[[ -0.9 -29.7   2.9 -11.5]
 [ -3.1   0.0  -4.0 -22.8]
 [  4.6  32.5  -5.1   5.6]
 [  1.2  21.3  -7.8  46.3]]
->
[-0.9  0.0 -5.1 46.3]

[[ -7.3  21.0   9.5 -27.5]
 [ 13.8   2.7  29.5  16.7]
 [-31.0 -24.0 -27.4  57.9]
 [ -8.7 -12.5   4.4  45.7]
 [  1.7 -19.0 -36.7  -6.8]]
->
[ -7.3   2.7 -27.4  45.7]

[[  4.9  16.0  24.1  -2.5 -30.2]
 [-12.7  21.4  56.9  -5.3   5.1]
 [-19.4  25.2  46.0 -23.6  -4.7]
 [ -3.9  -4.5 -49.9 -36.8 -11.7]]
->
[  4.9  21.4  46.0 -36.8]

[[ -2.5   0.6]
 [-43.7  14.4]
 [-19.9  18.1]]
->
[-2.5 14.4]

[[-46.4 -20.9   0.0  -0.1]
 [ 29.7 -21.6  -2.3  -0.5]]
->
[-46.4 -21.6]

[[-40.6 -14.9 -29.9  -9.9]
 [ 49.6 -14.9  21.2  -9.9]
 [  4.9  22.3   2.8  -9.9]]
->
[-40.6 -14.9   2.8]

[[-38.3 -12.1 -11.3 -12.9   9.2]
 [ 11.2 -43.2  -0.6  12.5  10.8]
 [ -6.7  -0.2  -2.4   0.9 -34.8]
 [-31.1  16.8   0.8  -5.6 -22.0]
 [  3.5 -26.7 -12.6   4.7   2.0]]
->
[-38.3 -43.2  -2.4  -5.6   2.0]

[[13.3 15.3 42.5]
 [-3.0 45.6  1.3]]
->
[13.3 45.6]

[[ 18.9 -30.5   0.3]
 [-46.0   3.4 -46.7]
 [ 15.4  22.4  28.0]]
->
[18.9  3.4 28.0]
---
[[-19.7  -7.7  37.4  22.1  27.4  31.1  16.8 -30.8  10.2]
 [  7.4   1.1 -16.9 -10.8 -13.2 -14.9  -9.3  12.0  -5.1]
 [ 23.9  16.4 -44.0 -37.1   7.0 -43.6  28.0 -34.7  39.9]
 [ -0.3  -0.4  -0.6  -0.5  -0.5  -0.6  -0.5  -0.3  -0.4]]
->
[[-19.7   7.4  23.9  -0.3]
 [ -7.7   1.1  16.4  -0.4]
 [ 37.4 -16.9 -44.0  -0.6]
 [ 22.1 -10.8 -37.1  -0.5]
 [ 27.4 -13.2   7.0  -0.5]
 [ 31.1 -14.9 -43.6  -0.6]
 [ 16.8  -9.3  28.0  -0.5]
 [-30.8  12.0 -34.7  -0.3]
 [ 10.2  -5.1  39.9  -0.4]]

[[ -0.8  25.4]
 [-25.2  19.7]
 [ -8.4  21.8]
 [ 48.2  23.3]
 [-33.2 -17.4]
 [-24.1  13.0]
 [ -4.7  -5.9]
 [-19.3  14.2]]
->
[[ -0.8 -25.2  -8.4  48.2 -33.2 -24.1  -4.7 -19.3]
 [ 25.4  19.7  21.8  23.3 -17.4  13.0  -5.9  14.2]]

[[  2.6 -20.7  -3.3]
 [  0.2  17.6  -9.9]
 [  3.7   5.7  19.7]
 [ 15.0   4.8  48.4]
 [ 12.3   5.6  14.9]
 [  6.1 -12.0  -2.1]
 [ 17.4 -10.5  14.1]]
->
[[  2.6   0.2   3.7  15.0  12.3   6.1  17.4]
 [-20.7  17.6   5.7   4.8   5.6 -12.0 -10.5]
 [ -3.3  -9.9  19.7  48.4  14.9  -2.1  14.1]]

[[-14.4  36.8   3.8  -4.6   0.2   2.8]
 [-12.8 -11.6   3.8  -4.6  -1.6   2.8]
 [-11.1 -11.6   3.8  39.3   0.2   4.3]
 [-14.4 -11.6   3.8  -4.6  15.9   2.8]
 [ -3.6 -11.6  30.0  -4.6   0.2   2.8]
 [-14.4 -11.6   3.8   1.6   0.2  49.1]
 [ 14.8 -11.6   3.8  -4.6  11.0  -8.3]
 [-14.4 -11.6   3.8 -11.5   0.2   2.8]
 [  6.8  17.7  16.5  -4.6  -8.4   3.0]
 [-14.4 -11.6   4.2  -4.6   0.2   2.8]
 [-14.4 -11.6   3.8  -4.1   0.2  -4.1]]
->
[[-14.4 -12.8 -11.1 -14.4  -3.6 -14.4  14.8 -14.4   6.8 -14.4 -14.4]
 [ 36.8 -11.6 -11.6 -11.6 -11.6 -11.6 -11.6 -11.6  17.7 -11.6 -11.6]
 [  3.8   3.8   3.8   3.8  30.0   3.8   3.8   3.8  16.5   4.2   3.8]
 [ -4.6  -4.6  39.3  -4.6  -4.6   1.6  -4.6 -11.5  -4.6  -4.6  -4.1]
 [  0.2  -1.6   0.2  15.9   0.2   0.2  11.0   0.2  -8.4   0.2   0.2]
 [  2.8   2.8   4.3   2.8   2.8  49.1  -8.3   2.8   3.0   2.8  -4.1]]

[[ 60.4 -36.3]
 [  1.4   8.6]
 [-33.2 -17.0]
 [ -0.4   4.7]]
->
[[ 60.4   1.4 -33.2  -0.4]
 [-36.3   8.6 -17.0   4.7]]

[[-25.9   1.0 -58.5  -0.6  14.2  -2.4 -24.7]
 [-17.2  -4.6  -4.6 -10.7  -7.4 -16.3 -17.3]
 [-23.1   5.6   2.6   1.7  14.1   0.1 -22.7]]
->
[[-25.9 -17.2 -23.1]
 [  1.0  -4.6   5.6]
 [-58.5  -4.6   2.6]
 [ -0.6 -10.7   1.7]
 [ 14.2  -7.4  14.1]
 [ -2.4 -16.3   0.1]
 [-24.7 -17.3 -22.7]]
